B, the same points and some others measured another way; then each row and its match in B:
B:
0: [-28,107,-115,96,97,-181,-10,-179,124,-98,118,229,49,89,22,-29,-208,-24,43,-128,-164,45,150,78,-154,11,88,44,19,191,54,56,-49,164,88,-76,33,61,-183]
1: [107,266,96,116,-66,129,100,-52,-81,18,43,151,94,-59,-94,156,165,-25,-59,-230,-191,-20,-131,15,35,-15,174,117,-75,-306,-55,-223,-94,113,-102,31,-6,177,95]
2: [238,291,29,-42,-77,82,-75,218,41,-38,-425,-76,-50,-270,-90,170,226,-136,-99,245,400,180,-294,2,73,18,-247,-24,-65,-365,-200,-97,-177,-120,-224,177,-264,84,119]
3: [175,45,-88,70,116,-183,-178,-6,165,69,-83,-127,-63,-77,190,-45,-251,-148,125,193,229,132,1,-212,-193,-31,-141,-142,95,87,-30,20,68,-191,48,218,-176,71,-43]
4: [-230,79,-131,-12,-206,-126,85,-102,117,160,-12,443,118,165,98,-59,-108,80,125,-49,-196,109,230,-107,27,-174,109,126,-14,254,288,333,-96,251,143,64,20,130,-248]
5: [116,-89,9,-26,413,-77,80,-32,-40,-470,-50,-72,77,17,-15,149,-113,116,-2,-224,128,-202,-4,50,-41,283,-184,-4,173,54,-205,-8,-1,112,77,-168,77,135,-98]
6: [120,391,125,-100,-151,115,82,74,-62,-147,-322,296,0,-315,-307,144,301,-39,-271,37,163,124,-182,355,171,99,-171,187,-167,-267,-119,-45,-310,174,-253,-108,-24,24,-4]
7: [286,83,68,63,184,-295,-170,-309,66,129,173,38,-191,-292,107,-269,-483,-162,-9,109,142,107,215,38,-276,86,-201,-30,92,387,99,24,146,-103,45,-7,75,-77,-210]
8: [129,158,-20,148,75,-214,-122,-250,120,106,210,138,-63,-100,77,-144,-326,-154,35,-17,-101,103,137,19,-255,-23,62,-4,8,206,90,-53,56,-14,44,21,20,7,-129]
9: [130,154,290,-144,0,119,152,-27,-219,-129,-120,249,48,-327,-199,91,140,90,-191,-160,93,-116,-85,188,178,206,-200,218,-45,-97,-44,-25,-120,168,-124,-124,194,86,-18]
10: [514,329,59,93,150,-21,-147,6,9,-46,-218,-283,-212,-388,-88,68,29,-254,-166,200,418,181,-231,99,-122,113,-263,-97,5,-320,-281,-311,-41,-209,-264,71,-241,1,95]
11: [30,60,168,83,-16,45,14,-94,-60,126,216,169,135,-70,69,34,-89,-18,91,-232,-246,-124,-42,-184,-56,-13,167,80,-4,-40,70,-143,70,-13,64,144,122,187,83]
12: [-132,180,-209,172,-130,-148,-83,-81,248,141,108,257,96,190,123,-12,-149,-125,168,-16,-261,169,82,-126,-176,-213,276,-10,-50,75,133,44,-69,63,95,153,-127,116,-84]
13: [-40,-37,-47,21,89,76,111,121,-13,-165,-101,-12,207,182,91,244,100,113,140,-204,-42,-140,-116,-266,73,15,55,2,87,-187,-86,-8,-32,71,79,125,-67,287,57]
14: [425,471,166,127,2,-30,-119,-190,-24,72,24,64,-204,-479,-212,-49,-18,-280,-265,69,111,201,-112,342,-159,87,-83,67,-130,-198,-126,-346,-92,-59,-275,-65,-41,-81,33]
15: [-4,128,-43,88,17,-186,-104,-154,156,38,130,246,13,-41,60,-100,-264,-114,59,-3,-118,93,111,27,-195,-25,58,25,-18,220,92,39,-21,28,79,35,28,24,-126]
16: [140,98,82,-69,-108,-246,-180,-147,102,359,-39,204,-156,-341,151,-298,-379,-149,37,317,247,221,192,-95,-137,-60,-269,11,17,405,248,242,76,-125,45,185,10,-59,-197]
17: [433,268,152,133,172,57,-6,-112,-119,-48,21,-169,-98,-283,-94,105,37,-131,-148,-116,109,-1,-167,79,-87,133,-59,2,16,-313,-216,-374,14,-68,-191,-9,-58,87,102]
18: [-64,206,-109,56,-72,0,-41,115,160,-121,-157,173,122,56,-41,155,93,-80,36,15,-33,102,-141,9,-23,-51,75,6,-80,-163,-82,-29,-189,52,-30,100,-146,127,33]
19: [339,240,-36,143,168,-26,-51,-24,27,-111,-98,-204,-80,-122,-26,128,25,-147,-70,-2,174,84,-151,19,-115,65,-68,-77,35,-281,-228,-261,-36,-76,-145,42,-197,98,47]
20: [-137,-37,158,-99,-211,-88,-11,-108,4,360,91,409,94,-135,180,-184,-267,40,155,17,-102,-9,184,-270,15,-102,-38,130,7,368,366,293,80,19,170,222,184,107,-135]
21: [130,6,-75,11,310,-64,-33,93,77,-400,-184,-152,54,7,5,188,-34,-4,26,-30,232,-57,-132,-9,-68,183,-175,-87,110,-91,-265,-58,-55,-20,7,-15,-110,120,-7]
22: [-195,186,-214,56,-154,-116,-72,58,269,-15,-112,324,123,149,34,54,-30,-83,105,82,-107,188,10,-21,-72,-152,124,14,-92,48,69,143,-193,102,57,117,-148,97,-91]
23: [350,471,269,-109,-253,142,-206,243,11,133,-464,50,-153,-691,-228,57,250,-317,-257,452,524,286,-421,169,75,48,-381,32,-226,-402,-189,-211,-223,-277,-386,241,-209,-57,240]
24: [29,-7,244,-214,24,93,161,50,-183,-141,-197,221,109,-218,-87,93,85,174,-73,-128,156,-170,-42,8,221,193,-267,179,40,20,9,143,-76,150,-5,-40,183,146,-62]
25: [19,-135,-121,-37,93,-134,67,-14,37,54,-131,-33,52,150,255,8,-179,127,198,5,155,-14,154,-372,17,-46,-145,-42,202,184,114,288,81,47,171,151,-87,211,-192]
26: [176,197,-75,107,204,-31,-168,149,171,-325,-165,-154,23,-81,-54,199,25,-198,-13,77,190,70,-287,66,-158,111,-64,-130,-14,-274,-340,-266,-119,-149,-100,79,-221,76,140]
27: [401,290,80,77,37,21,-139,55,17,67,-195,-208,-134,-337,-24,74,42,-233,-90,190,328,157,-244,-40,-85,33,-184,-85,-17,-318,-200,-272,-30,-230,-213,187,-230,54,140]
28: [295,32,122,37,229,112,129,9,-188,-146,-84,-233,43,-78,16,215,104,76,-16,-218,145,-173,-155,-165,68,153,-105,-1,137,-300,-197,-199,49,-4,-62,38,-34,239,86]
29: [151,270,213,36,-177,172,17,38,-93,174,-46,142,59,-255,-73,111,167,-93,-56,-64,-37,17,-221,-77,67,-35,54,103,-111,-320,-23,-218,-73,-49,-145,183,-20,152,179]
30: [95,185,139,116,-36,133,-35,51,-17,29,64,58,131,-115,-18,159,89,-109,34,-145,-139,-59,-249,-127,-40,-10,157,30,-68,-315,-102,-301,-30,-93,-63,195,-29,187,225]
31: [-58,-58,-108,62,17,-121,-46,-16,127,122,33,55,109,155,253,-5,-212,2,246,-17,-58,10,81,-374,-104,-122,63,-56,97,144,123,129,79,-43,176,240,-76,193,-73]
32: [326,346,376,11,-129,188,-9,-25,-188,182,-18,108,-42,-519,-171,53,150,-156,-195,-37,68,14,-254,75,55,76,-79,140,-135,-341,-69,-331,-46,-107,-251,119,59,71,207]
33: [210,95,122,-26,181,-126,-80,-104,7,-122,-22,63,-66,-290,-35,-58,-203,-81,-78,35,187,4,8,127,-111,182,-235,24,39,135,-69,-29,4,-33,-28,-52,74,-16,-84]
34: [-199,-19,213,-125,-201,-32,-24,-43,5,220,93,498,162,-171,82,-122,-196,28,120,-32,-156,-64,78,-156,29,-34,-8,167,-58,301,286,220,7,28,146,176,239,98,-56]
35: [88,52,-281,152,183,-294,13,-259,150,-22,86,20,-52,224,168,-76,-306,-3,109,-70,-52,120,295,-65,-198,-56,43,-55,155,260,92,153,38,168,132,-65,-99,86,-318]
36: [-75,7,164,-135,-63,107,79,135,-64,-62,-161,222,179,-104,-4,131,91,96,39,-80,50,-121,-123,-130,152,65,-113,113,-11,-57,13,96,-77,50,30,123,80,183,42]
37: [-71,166,56,84,-140,-113,-129,-137,141,208,199,368,66,-107,60,-122,-230,-151,86,-7,-241,83,63,-41,-173,-104,159,71,-98,182,181,-2,-11,-19,72,147,79,40,-31]
38: [-143,153,95,25,-149,125,91,33,-15,-20,44,363,227,20,-64,152,131,35,33,-238,-292,-79,-110,-32,75,-38,205,158,-108,-151,40,-59,-136,149,13,73,85,195,72]
39: [-37,-108,-82,93,95,-117,148,-204,-30,106,190,94,126,254,243,-6,-215,153,211,-290,-232,-119,243,-332,-40,-81,149,35,175,194,192,145,128,171,225,60,61,255,-194]
40: [145,-162,-12,12,253,-174,86,-207,-73,28,86,-74,-5,60,232,-62,-315,132,142,-158,70,-116,241,-280,-68,65,-128,-15,252,276,111,168,189,67,183,22,73,174,-226]
41: [-124,75,-311,118,-135,-409,6,-394,228,371,187,392,-60,248,269,-313,-470,3,188,39,-228,268,560,-135,-202,-276,138,45,82,604,465,454,44,265,237,14,-22,38,-502]
42: [48,200,-104,50,16,70,124,82,15,-200,-206,50,106,101,-76,248,231,40,-28,-132,7,26,-133,11,87,4,41,46,-9,-304,-143,-56,-180,175,-83,-8,-154,192,-1]
43: [209,-122,172,16,246,-179,-62,-238,-69,103,225,-27,-44,-192,196,-171,-436,-10,104,-87,58,-129,167,-212,-172,125,-161,-11,179,336,102,26,243,-112,152,74,175,83,-119]
44: [-48,-96,62,-148,128,23,115,118,-55,-250,-209,97,162,2,20,160,29,166,48,-115,143,-159,-50,-113,136,148,-199,66,99,21,-51,164,-58,112,80,16,61,188,-57]
45: [269,113,346,-183,28,135,53,92,-209,-57,-260,40,-14,-469,-128,84,119,20,-161,34,353,-87,-199,32,174,221,-379,118,2,-159,-108,-51,-50,-51,-158,49,91,88,76]
46: [88,-12,308,-100,144,-18,54,-152,-161,-111,127,247,58,-300,-68,-43,-174,64,-74,-206,-17,-201,41,94,2,241,-165,162,37,195,36,-3,38,74,40,-98,318,61,-67]
47: [114,232,316,-121,-210,115,-17,45,-105,164,-135,293,16,-444,-123,-7,85,-72,-124,72,119,29,-156,46,112,51,-171,169,-131,-92,56,-34,-96,-42,-135,131,100,49,83]
48: [224,81,283,-58,136,-62,-83,-129,-84,-24,75,122,-57,-423,-54,-94,-219,-81,-92,-14,135,-66,-25,105,-93,208,-223,72,10,146,-22,-91,54,-85,-32,-14,196,-10,-19]
49: [-103,326,84,-111,-321,139,65,161,23,1,-299,440,125,-182,-202,144,301,-15,-123,58,17,130,-181,157,199,-46,-33,194,-214,-220,19,67,-312,162,-151,68,-35,90,35]
50: [30,-107,159,-106,6,-117,67,-183,-103,224,78,222,26,-131,175,-158,-292,123,97,-70,23,-88,241,-228,23,21,-164,112,126,375,276,271,139,64,161,84,202,123,-211]
51: [3,-137,-155,142,159,-132,193,-257,-44,101,221,3,107,362,285,9,-234,191,237,-355,-258,-125,302,-389,-55,-96,188,12,235,179,188,145,166,212,245,39,28,288,-232]
52: [67,-160,-327,81,275,-417,49,-313,139,39,76,-52,-83,302,337,-176,-496,113,216,-33,70,76,489,-254,-193,-57,-99,-92,308,535,219,401,167,172,277,-43,-68,108,-485]
53: [19,-140,113,-84,68,-35,20,11,-41,70,-33,45,101,-61,189,3,-167,84,161,-51,92,-131,31,-334,26,38,-143,15,131,145,94,146,111,-56,139,195,77,194,-39]
54: [54,69,-35,75,-75,-191,-238,-40,212,299,39,80,-27,-112,232,-150,-331,-200,187,226,66,168,40,-293,-220,-151,-17,-96,15,200,146,65,92,-224,99,326,-108,56,-28]
55: [277,218,170,-31,-46,71,-96,117,-32,89,-229,-67,-57,-367,-27,69,75,-149,-68,176,315,81,-246,-81,14,41,-223,-12,-40,-249,-125,-150,-42,-198,-167,219,-126,79,143]
56: [249,62,109,49,176,128,119,27,-162,-125,-78,-182,69,-60,8,224,126,59,-5,-219,91,-150,-171,-167,67,114,-51,10,105,-324,-184,-212,29,3,-67,62,-46,240,106]
57: [-47,-6,-95,131,34,-98,171,-243,-19,119,219,185,116,263,169,-3,-163,134,157,-322,-324,-67,253,-230,-43,-108,228,83,111,145,206,114,74,243,176,6,61,232,-200]
58: [220,17,276,-166,121,59,99,1,-213,-101,-167,38,-7,-344,-63,54,10,92,-110,-61,288,-139,-65,2,133,232,-353,113,79,-9,-57,28,5,25,-62,-19,139,103,-29]
59: [39,19,249,-166,120,11,23,21,-86,-251,-94,231,81,-298,-117,42,-49,54,-89,-75,138,-143,-79,140,60,255,-257,129,0,96,-71,41,-73,50,-7,-77,210,47,-26]
60: [-191,-56,84,-113,-88,55,67,121,5,-12,-101,282,228,20,76,100,14,110,136,-92,-49,-117,-53,-221,113,-3,-18,98,4,47,84,170,-57,68,123,166,81,211,5]
61: [-242,-200,28,-177,-1,-80,123,9,-7,-44,-64,328,206,106,151,-5,-163,226,175,-124,-35,-150,175,-229,114,27,-112,115,110,344,214,398,2,184,239,61,175,194,-202]
62: [367,227,11,8,114,43,-54,151,0,-133,-364,-260,-95,-245,-57,177,151,-127,-105,171,444,112,-264,-8,9,98,-284,-82,28,-362,-277,-175,-93,-137,-211,112,-264,93,100]
63: [328,98,329,90,250,-48,-34,-308,-168,-8,352,57,-56,-379,-52,-98,-275,-89,-104,-250,-101,-167,16,113,-187,228,-39,90,38,87,-43,-305,154,-55,-25,-91,273,22,14]
64: [-122,84,77,81,-49,-9,32,-123,16,44,231,351,183,33,22,20,-104,8,86,-261,-363,-87,35,-65,-64,-34,235,128,-51,65,115,-50,-21,118,102,48,154,154,-10]
65: [-120,53,-216,38,155,-102,59,28,157,-373,-113,149,157,243,-16,175,-4,69,60,-145,-62,-8,20,63,-36,56,45,11,45,17,-99,103,-164,220,84,-95,-72,137,-136]
66: [-93,-90,-8,34,199,-94,166,-196,-52,-197,194,229,169,180,55,44,-178,187,91,-388,-264,-207,196,-41,-26,102,101,117,118,223,82,109,26,271,190,-144,210,188,-193]
67: [-33,-53,-19,95,175,-95,152,-247,-53,-81,261,186,139,184,95,15,-198,141,110,-387,-306,-169,206,-92,-68,45,164,98,124,186,107,48,73,238,179,-100,174,193,-175]
68: [-158,11,20,-208,-74,-114,-44,104,125,-101,-265,365,88,-130,2,-32,-103,40,32,171,198,59,42,30,60,58,-264,85,-20,280,94,348,-148,80,77,52,58,29,-161]
69: [-190,-133,-19,-61,-56,-230,187,-343,-37,236,208,474,89,153,209,-222,-371,235,163,-219,-259,-60,505,-179,17,-82,28,188,135,608,465,486,99,339,293,-49,269,139,-438]
70: [-114,99,16,-168,-172,-102,-141,158,184,31,-294,323,46,-205,16,-48,-84,-80,35,302,237,163,-41,-15,13,-24,-247,39,-81,187,82,270,-156,-50,19,181,-48,3,-79]
71: [26,274,-85,-3,-31,-50,-39,64,136,-190,-228,205,21,-88,-134,104,86,-90,-93,83,104,161,-95,211,-16,29,-72,44,-95,-99,-109,5,-234,104,-103,-34,-121,25,-51]

[-293,338,-221,29,-250,226,-159,175,6,36,-335,262,-296,82,303,430,-320,158,-348,-78,295,43,-492,562,203,338,583,-276,-105,377,-216] : 43
[147,199,112,456,-135,329,9,187,-99,-261,344,139,59,829,-523,-246,-366,-613,-101,-9,-228,349,-273,-83,-113,267,648,-125,-118,-536,-34] : 65
[150,49,171,-2,10,-244,-7,-93,-15,533,67,-326,-371,-319,454,-60,-366,316,278,327,-30,-591,200,43,-128,-296,-297,-48,179,-70,317] : 8
[-222,172,13,543,-102,278,-49,381,-52,-178,-10,266,-387,646,24,154,-432,-253,-387,-141,-96,183,-689,465,-23,558,902,-501,-24,22,-190] : 19
[90,210,-307,-7,337,95,129,-23,43,-55,-113,-337,-247,-489,149,-43,-369,457,-57,-403,100,81,-81,225,-267,327,-177,134,492,298,24] : 28
[127,-160,160,-427,-322,-158,-151,176,150,203,-60,-285,-166,-269,92,286,-197,638,287,334,322,-301,290,236,208,-459,-342,224,-7,197,226] : 16
[313,-28,249,-191,274,-236,169,-84,-32,-60,103,-528,27,-454,-68,155,146,566,260,-43,-209,-73,290,-158,-146,-143,-661,548,175,177,140] : 60
[98,34,352,41,323,-451,151,-160,-122,260,-45,-443,-250,-513,433,391,162,625,119,64,-370,-425,73,27,-156,-65,-500,234,100,345,122] : 29
[-103,-174,518,-281,-395,137,-148,608,20,-321,-5,168,-231,382,-78,586,215,246,91,269,120,-6,-255,241,472,-117,271,38,-411,225,-244] : 23
[202,-70,517,154,140,-25,125,212,-108,-112,324,-190,-203,235,-92,-41,26,-28,236,123,-370,-123,-30,-200,-90,-34,-49,76,-8,-220,22] : 18
[170,38,272,71,-49,-191,-1,-56,-49,356,149,-248,-223,-45,186,-9,-252,150,225,329,-127,-406,147,-24,-86,-256,-157,6,15,-167,254] : 15
[245,262,-585,79,-36,242,-18,-121,139,34,32,-280,87,-82,-321,-404,-836,84,-65,-234,319,304,113,199,-289,158,74,109,430,-183,270] : 5
[273,62,-277,-222,-159,-103,-94,-146,176,377,-25,-432,-45,-412,24,-156,-637,496,219,148,366,-201,405,184,-119,-324,-371,207,319,-21,434] : 33
[180,125,-28,209,-49,152,-3,82,15,145,222,-138,-223,203,-58,-375,-593,-161,111,85,18,-73,-4,32,-200,20,186,-149,212,-372,198] : 35
[16,294,438,251,132,-240,95,-212,-261,298,72,-66,-163,8,362,278,154,-34,9,232,-482,-389,-124,-141,-65,5,7,-2,-230,-28,-28] : 64
[189,54,345,89,-276,215,-58,239,-62,-120,343,64,5,610,-364,-125,-183,-368,190,281,-109,56,-30,-166,84,-123,307,10,-244,-471,19] : 71
[179,80,309,311,-245,-180,-64,-70,-81,329,254,-111,-14,425,-85,-22,-320,-173,114,433,-242,-247,82,-35,-69,-236,169,-62,-190,-413,281] : 41
[226,59,130,-175,133,-123,98,-53,-27,-115,37,-367,99,-284,-146,216,73,457,121,-66,-105,57,175,-55,-63,-54,-397,473,78,177,57] : 36
[118,232,178,243,-152,67,-29,-42,-103,213,217,26,-84,363,-13,-139,-327,-320,68,270,-157,-148,-54,-83,-60,-42,284,-127,-128,-396,110] : 0
[-95,281,2,17,30,171,-20,97,-59,174,-79,48,-447,-134,435,45,-280,73,-12,7,84,-228,-264,179,5,158,212,-221,92,101,-95] : 17
[398,123,-349,-292,-105,-234,-32,-405,145,336,-27,-602,294,-553,-197,-92,-503,610,219,89,294,-44,612,63,-178,-382,-639,551,288,4,505] : 59
[82,-53,621,511,-83,-44,48,278,-170,-177,355,48,-88,847,-299,176,21,-340,-33,215,-552,41,-310,-36,-21,122,481,-124,-310,-325,-30] : 22
[77,250,348,203,260,-200,144,-184,-214,248,99,-189,-214,-161,359,129,83,73,81,115,-447,-358,-61,-177,-161,40,-146,56,-27,-21,11] : 1
[110,44,393,-350,-26,-284,17,-56,-75,143,-53,-268,-59,-393,232,495,309,569,227,254,-96,-324,197,-50,170,-302,-475,398,-195,293,14] : 20
[-74,-35,133,493,-5,206,11,484,-2,-247,121,63,-410,604,-115,26,-434,-124,-215,-142,-152,170,-520,396,-118,449,670,-390,123,-50,-66] : 26
[243,148,-119,-237,-4,267,40,89,42,-314,87,-201,140,-58,-400,-76,-179,164,100,-182,169,337,110,-58,-14,51,-112,394,135,-28,-23] : 44
[164,-147,-47,-185,85,206,41,404,164,-263,70,-305,-325,-177,-120,-127,-391,446,188,-190,253,111,14,215,-83,77,-132,116,421,124,72] : 62
[108,250,678,-54,186,-54,155,-40,-308,30,228,-24,-141,-12,246,203,492,-111,255,240,-503,-333,-56,-481,72,-94,-180,206,-318,-125,-208] : 38
[52,32,535,178,38,-439,42,-106,-157,432,62,-227,-272,-83,436,355,82,276,143,396,-395,-584,19,5,-27,-221,-188,-5,-164,58,162] : 37
[-77,-10,392,148,173,97,100,416,-93,-290,49,-3,-420,179,137,289,102,150,-39,-119,-253,-11,-423,142,16,310,230,-96,4,215,-247] : 31
